Moves between items:
j879 ^ j71
j879 @ j311
j879 $ j839
j879 % j501
j879 * j719
j879 + j718
j946 ^ j916
j946 @ j810
j946 $ j650
j946 % j74
j946 * j109
j946 + j77
j354 ^ j313
j354 @ j649
j354 $ j787
j354 % j785
j354 * j379
j354 + j501
j718 ^ j879
j718 @ j842
j718 $ j132
j718 % j839
j718 * j758
j718 + j943
j943 ^ j718
j943 @ j553
j943 $ j939
j943 % j132
j943 * j574
j842 ^ j311
j842 @ j170
j842 $ j574
j842 % j758
j842 * j220
j842 + j553
j968 ^ j165
j968 @ j313
j968 $ j215
j968 % j424
j968 * j646
j968 + j28
j900 ^ j215
j900 @ j787
j900 $ j970
j900 % j615
j900 * j28
j900 + j222
j787 ^ j785
j787 @ j71
j787 $ j959
j787 % j28
j787 * j354
j787 + j469
j77 ^ j946
j77 @ j761
j77 $ j165
j77 % j650
j77 * j947
j77 + j646
j615 ^ j527
j615 @ j28
j615 $ j212
j615 % j103
j615 * j215
j615 + j970
j322 ^ j104
j322 @ j790
j322 $ j109
j322 % j285
j322 * j213
j322 + j810
j846 ^ j213
j846 @ j424
j846 $ j810
j846 % j322
j846 * j790
j846 + j103
j688 ^ j546
j688 @ j939
j688 $ j220
j688 % j200
j688 * j35
j688 + j170
j939 ^ j132
j939 $ j936
j939 % j35
j939 * j943
j313 ^ j776
j313 @ j979
j313 $ j785
j313 % j646
j313 * j254
j313 + j354
j220 ^ j200
j220 @ j936
j220 $ j842
j220 % j311
j220 * j688
j220 + j834
j649 ^ j979
j649 @ j140
j649 $ j71
j649 % j379
j649 * j525
j649 + j719
j109 ^ j285
j109 @ j846
j109 $ j946
j109 % j916
j109 * j322
j109 + j947
j200 ^ j140
j200 @ j35
j200 $ j311
j200 % j298
j200 * j546
j200 + j220
j553 ^ j842
j553 % j574
j553 * j834
j893 ^ j469
j893 @ j718
j893 $ j546
j893 % j845
j893 * j839
j893 + j35
j285 @ j213
j285 $ j916
j285 * j104
j285 + j109
j213 @ j192
j213 $ j322
j213 % j104
j213 * j377
j213 + j846
j574 ^ j758
j574 @ j834
j574 $ j943
j574 % j718
j574 * j842
j377 @ j650
j377 $ j213
j377 * j174
j377 + j790
j140 ^ j222
j140 @ j893
j140 $ j298
j140 % j525
j140 * j845
j140 + j200
j311 ^ j298
j311 @ j688
j311 $ j758
j311 % j719
j311 * j200
j311 + j842
j916 @ j322
j916 $ j74
j916 * j285
j916 + j946
j527 ^ j790
j527 @ j968
j527 $ j103
j527 % j846
j527 * j424
j527 + j615
j424 ^ j192
j424 @ j646
j424 $ j527
j424 % j790
j424 * j165
j424 + j215
j132 ^ j839
j132 @ j574
j132 $ j35
j132 % j893
j132 * j718
j132 + j939
j525 ^ j970
j525 @ j845
j525 $ j649
j525 % j979
j525 * j222
j525 + j298
j28 ^ j968
j28 @ j354
j28 $ j900
j28 % j215
j28 * j785
j28 + j959
j761 ^ j810
j761 @ j615
j761 $ j776
j761 % j947
j761 * j103
j761 + j254
j719 ^ j649
j719 @ j200
j719 $ j879
j719 % j71
j719 * j298
j719 + j758
j947 ^ j109
j947 @ j103
j947 $ j77
j947 % j946
j947 * j810
j947 + j776
j834 ^ j220
j834 $ j553
j834 % j842
j834 * j170
j212 ^ j103
j212 @ j900
j212 $ j254
j212 % j761
j212 * j615
j212 + j979
j970 ^ j615
j970 @ j959
j970 $ j979
j970 % j212
j970 * j900
j970 + j525
j254 ^ j761
j254 @ j970
j254 $ j313
j254 % j776
j254 * j212
j254 + j379
j104 @ j377
j104 $ j285
j104 + j322
j546 ^ j845
j546 @ j132
j546 $ j200
j546 % j140
j546 * j893
j546 + j688
j810 ^ j322
j810 @ j527
j810 $ j947
j810 % j109
j810 * j846
j810 + j761
j35 ^ j893
j35 @ j943
j35 $ j688
j35 % j546
j35 * j132
j35 + j936
j646 ^ j77
j646 @ j254
j646 $ j968
j646 % j165
j646 * j776
j646 + j785
j758 ^ j719
j758 @ j220
j758 $ j718
j758 % j879
j758 * j311
j758 + j574
j501 ^ j354
j501 @ j719
j501 $ j469
j501 % j787
j501 * j71
j501 + j839
j298 ^ j525
j298 @ j546
j298 $ j719
j298 % j649
j298 * j140
j298 + j311
j71 ^ j379
j71 @ j298
j71 $ j501
j71 % j354
j71 * j649
j71 + j879
j650 ^ j74
j650 @ j947
j650 $ j192
j650 % j174
j650 * j946
j650 + j165
j936 ^ j35
j936 $ j170
j936 % j688
j936 * j939
j979 ^ j212
j979 @ j222
j979 $ j379
j979 % j254
j979 * j970
j979 + j649
j379 ^ j254
j379 @ j525
j379 $ j354
j379 % j313
j379 * j979
j379 + j71
j215 ^ j424
j215 @ j785
j215 $ j615
j215 % j527
j215 * j968
j215 + j900
j192 ^ j174
j192 @ j77
j192 $ j790
j192 % j377
j192 * j650
j192 + j424
j174 @ j946
j174 $ j377
j174 * j74
j174 + j192
j785 ^ j646
j785 @ j379
j785 $ j28
j785 % j968
j785 * j313
j785 + j787
j165 ^ j650
j165 @ j776
j165 $ j424
j165 % j192
j165 * j77
j165 + j968
j170 ^ j688
j170 $ j834
j170 % j220
j170 * j936
j845 ^ j959
j845 @ j839
j845 $ j140
j845 % j222
j845 * j469
j845 + j546
j469 ^ j787
j469 @ j879
j469 $ j845
j469 % j959
j469 * j501
j469 + j893
j790 ^ j377
j790 @ j165
j790 $ j846
j790 % j213
j790 * j192
j790 + j527
j839 ^ j501
j839 @ j758
j839 $ j893
j839 % j469
j839 * j879
j839 + j132
j776 ^ j947
j776 @ j212
j776 $ j646
j776 % j77
j776 * j761
j776 + j313
j103 ^ j846
j103 @ j215
j103 $ j761
j103 % j810
j103 * j527
j103 + j212
j222 ^ j900
j222 @ j469
j222 $ j525
j222 % j970
j222 * j959
j222 + j140
j74 @ j109
j74 $ j174
j74 * j916
j74 + j650
j959 ^ j28
j959 @ j501
j959 $ j222
j959 % j900
j959 * j787
j959 + j845

In the rows, zero is written as 508.

The rows follow the links: the fewer symbols apart two items are, the more alike their rows tend to be.

Here are some items, each with a row of numbers. One shown again gets a slightly different row.
j946 345,383,521,614,647,439,424,452,787,552,421,634,425,485,389,237,373,485,408,400,622,710,558,583,753,509,393,343,552,374,425,449,609,421,598,611,421,759,599,784,484
j719 514,607,495,485,368,721,353,658,459,522,630,502,563,572,650,500,615,665,319,591,456,356,368,507,22,526,602,719,380,597,528,486,449,724,371,608,510,438,601,383,489
j846 366,352,516,578,677,389,538,417,718,513,389,605,438,471,398,325,352,404,521,415,602,731,598,541,907,505,416,309,588,386,431,501,593,363,649,567,436,712,532,746,492
j810 382,361,510,576,687,365,551,409,681,508,385,589,449,464,394,357,343,385,541,413,596,722,619,539,931,506,417,313,596,379,438,510,594,340,654,547,437,698,510,730,502
j959 744,758,536,521,285,485,416,516,423,615,602,336,503,503,405,692,677,688,552,462,429,302,436,587,177,518,439,562,461,569,652,352,559,542,332,300,646,358,489,377,493
j968 652,531,534,524,533,254,672,344,461,523,424,402,460,446,313,668,480,409,765,402,514,550,624,531,888,485,397,316,633,455,569,480,578,288,566,269,602,467,368,535,524
j170 451,372,457,366,613,606,726,557,259,327,498,538,604,530,773,637,467,327,595,696,461,503,554,328,621,495,710,643,513,596,433,768,331,561,609,632,447,387,417,320,582
j787 756,749,543,518,285,458,439,495,427,618,608,337,501,503,375,704,675,681,572,454,426,303,452,578,214,506,432,549,482,568,658,361,557,517,339,278,662,355,481,385,487
j553 480,393,463,365,593,585,752,538,228,324,503,517,603,525,760,670,474,320,623,692,456,482,554,331,620,489,708,627,529,590,458,755,331,549,598,588,464,357,380,301,582
j761 565,452,534,525,609,272,676,348,528,507,396,468,455,437,340,589,421,372,730,416,535,623,636,511,972,491,398,300,633,428,525,505,587,289,628,350,553,529,395,585,529
j254 756,640,543,516,435,277,630,368,417,568,482,337,476,448,304,749,563,491,761,404,473,451,582,551,687,500,384,369,598,494,640,416,596,328,488,202,655,386,372,449,519
j132 348,381,442,416,573,739,557,653,382,366,540,608,604,571,822,467,477,435,391,697,491,485,469,373,368,509,730,716,430,594,401,711,339,689,543,757,398,465,528,381,552
j222 727,753,539,510,285,506,398,535,438,611,612,355,502,518,419,675,684,711,527,473,440,299,415,580,140,511,459,581,453,580,655,359,547,567,331,329,642,355,500,381,488
j574 382,345,458,375,624,673,670,594,315,327,508,599,611,547,807,552,450,339,507,710,477,518,521,335,554,502,727,666,491,584,404,763,318,623,595,696,415,424,466,356,568
j35 354,370,459,400,602,743,573,643,365,367,528,613,608,566,815,475,474,408,410,701,486,496,477,363,410,503,720,701,460,591,397,735,329,681,567,754,401,462,518,367,560
j845 589,680,504,493,321,648,341,626,463,563,630,448,549,555,558,550,660,707,378,547,445,324,372,541,12,518,545,685,389,592,577,427,481,682,336,504,557,410,578,384,484

Each walk starts at a row. The symbols on each line, taken left to right, move it on to the next item.
Each answer is a row, close to the row of the item it stands for.
new walk
713,590,545,511,478,268,653,353,446,550,454,369,475,447,303,714,518,454,783,411,497,500,607,536,789,502,383,333,617,476,607,444,597,303,533,225,622,412,366,491,519
$ $ % ^: 401,366,516,563,680,364,579,391,663,497,386,581,442,455,389,378,358,383,569,412,596,713,623,533,952,503,416,307,595,379,434,512,590,338,660,519,459,684,487,709,505
$ $ $ % @: 448,384,521,551,671,334,617,373,616,491,395,555,446,446,371,446,369,352,625,411,578,701,635,524,981,502,419,303,616,399,458,523,582,318,653,477,484,641,450,679,514
new walk
350,398,450,417,555,747,520,656,395,381,555,613,602,571,798,450,495,458,360,694,481,475,449,383,315,515,717,714,429,596,409,695,333,702,524,761,405,473,545,383,548
% + ^ ^ $: 620,689,513,505,304,623,351,615,452,573,638,435,534,549,543,568,665,710,397,534,446,310,383,552,28,517,527,671,406,592,600,419,498,674,331,466,577,404,565,382,495
% * @ $: 649,711,515,501,297,606,343,595,453,584,638,406,523,541,505,589,671,714,423,510,441,305,390,558,35,520,517,644,411,595,613,399,512,643,320,445,586,390,561,383,484
new walk
374,434,464,432,514,767,468,674,419,412,571,605,597,579,793,441,533,520,337,673,481,449,423,401,222,518,699,724,407,593,433,648,354,731,481,753,410,473,579,390,531
$ @ @ $ ^ %: 380,465,474,435,490,771,442,682,429,432,585,595,587,579,774,445,545,540,324,670,476,436,418,431,176,521,687,737,398,594,439,628,363,730,467,738,423,471,576,398,523
% $ + * @: 356,363,451,408,601,717,609,623,355,340,522,605,608,564,825,489,463,384,431,708,484,513,491,358,449,507,728,691,463,579,394,746,330,657,571,748,392,449,501,370,556
new walk
344,366,519,597,659,424,492,433,742,530,409,621,424,480,391,271,361,444,465,400,605,725,572,561,834,519,414,332,559,372,422,483,601,391,626,600,425,746,560,773,479
+ @ ^ ^ +: 427,367,517,558,670,349,606,385,640,496,388,564,437,454,380,408,359,372,607,417,594,717,622,521,972,504,416,303,614,392,454,508,585,321,662,502,470,660,462,694,510
^ ^ * +: 334,396,513,610,624,457,395,453,802,564,435,633,418,491,383,221,390,505,384,393,614,707,538,592,708,511,400,345,541,376,435,431,614,429,580,617,419,767,611,794,468
new walk
357,413,455,426,534,765,491,668,402,399,566,610,598,573,807,453,504,491,347,693,485,472,432,395,268,521,704,724,421,583,418,679,344,721,509,755,406,478,562,389,534
$ @ $ * *: 362,352,449,389,607,704,630,625,345,347,514,602,605,560,822,519,460,374,453,703,483,509,497,349,484,506,728,678,473,582,392,751,329,640,601,737,402,445,490,364,568
@ % ^ %: 570,655,506,496,330,675,332,633,464,548,638,475,547,553,596,533,656,687,358,556,452,332,373,530,12,521,566,698,392,601,560,445,463,695,346,533,539,423,596,385,486
new walk
791,718,552,513,344,336,545,411,399,591,537,322,479,476,323,763,638,592,702,412,439,373,521,575,460,506,400,452,540,532,657,369,590,407,414,203,675,346,409,411,497
% + $ $: 782,757,546,523,308,405,475,466,416,609,577,326,495,491,363,743,664,643,630,434,440,325,473,583,302,505,414,506,501,553,671,356,575,470,360,238,667,334,449,386,488
* * %: 734,626,541,519,468,264,646,360,427,552,473,347,462,446,297,729,537,472,770,400,477,490,592,554,746,498,378,355,617,483,614,427,595,313,521,209,645,405,369,478,519
new walk
431,525,480,454,449,758,396,682,451,465,603,565,579,579,734,448,578,589,315,646,475,398,382,462,97,532,660,737,391,599,476,583,395,742,422,693,452,458,600,397,507
% % + $: 526,633,496,496,349,693,341,642,462,536,632,488,548,564,620,506,640,674,341,573,454,339,375,526,8,520,584,709,382,594,544,467,452,723,359,565,522,430,594,387,489
+ ^ % ^: 783,739,542,524,306,380,500,460,407,605,569,316,490,479,333,750,662,636,653,429,433,338,494,577,353,506,397,486,516,556,672,363,571,451,375,223,674,342,437,384,494
new walk
340,416,530,630,609,465,369,470,812,585,439,638,425,486,373,212,392,526,375,387,610,696,523,602,676,513,393,362,522,376,436,413,622,446,569,606,421,764,619,799,449
@ + *: 477,396,521,548,664,316,641,362,591,496,392,533,448,448,370,478,377,361,658,427,570,682,643,525,993,495,413,291,629,402,469,518,580,302,660,446,494,604,439,663,515
$ $ $ % @: 533,429,521,539,630,285,663,353,550,500,397,490,463,441,343,551,410,365,700,414,546,648,647,518,980,499,406,296,635,420,499,510,583,290,639,379,517,564,411,617,528
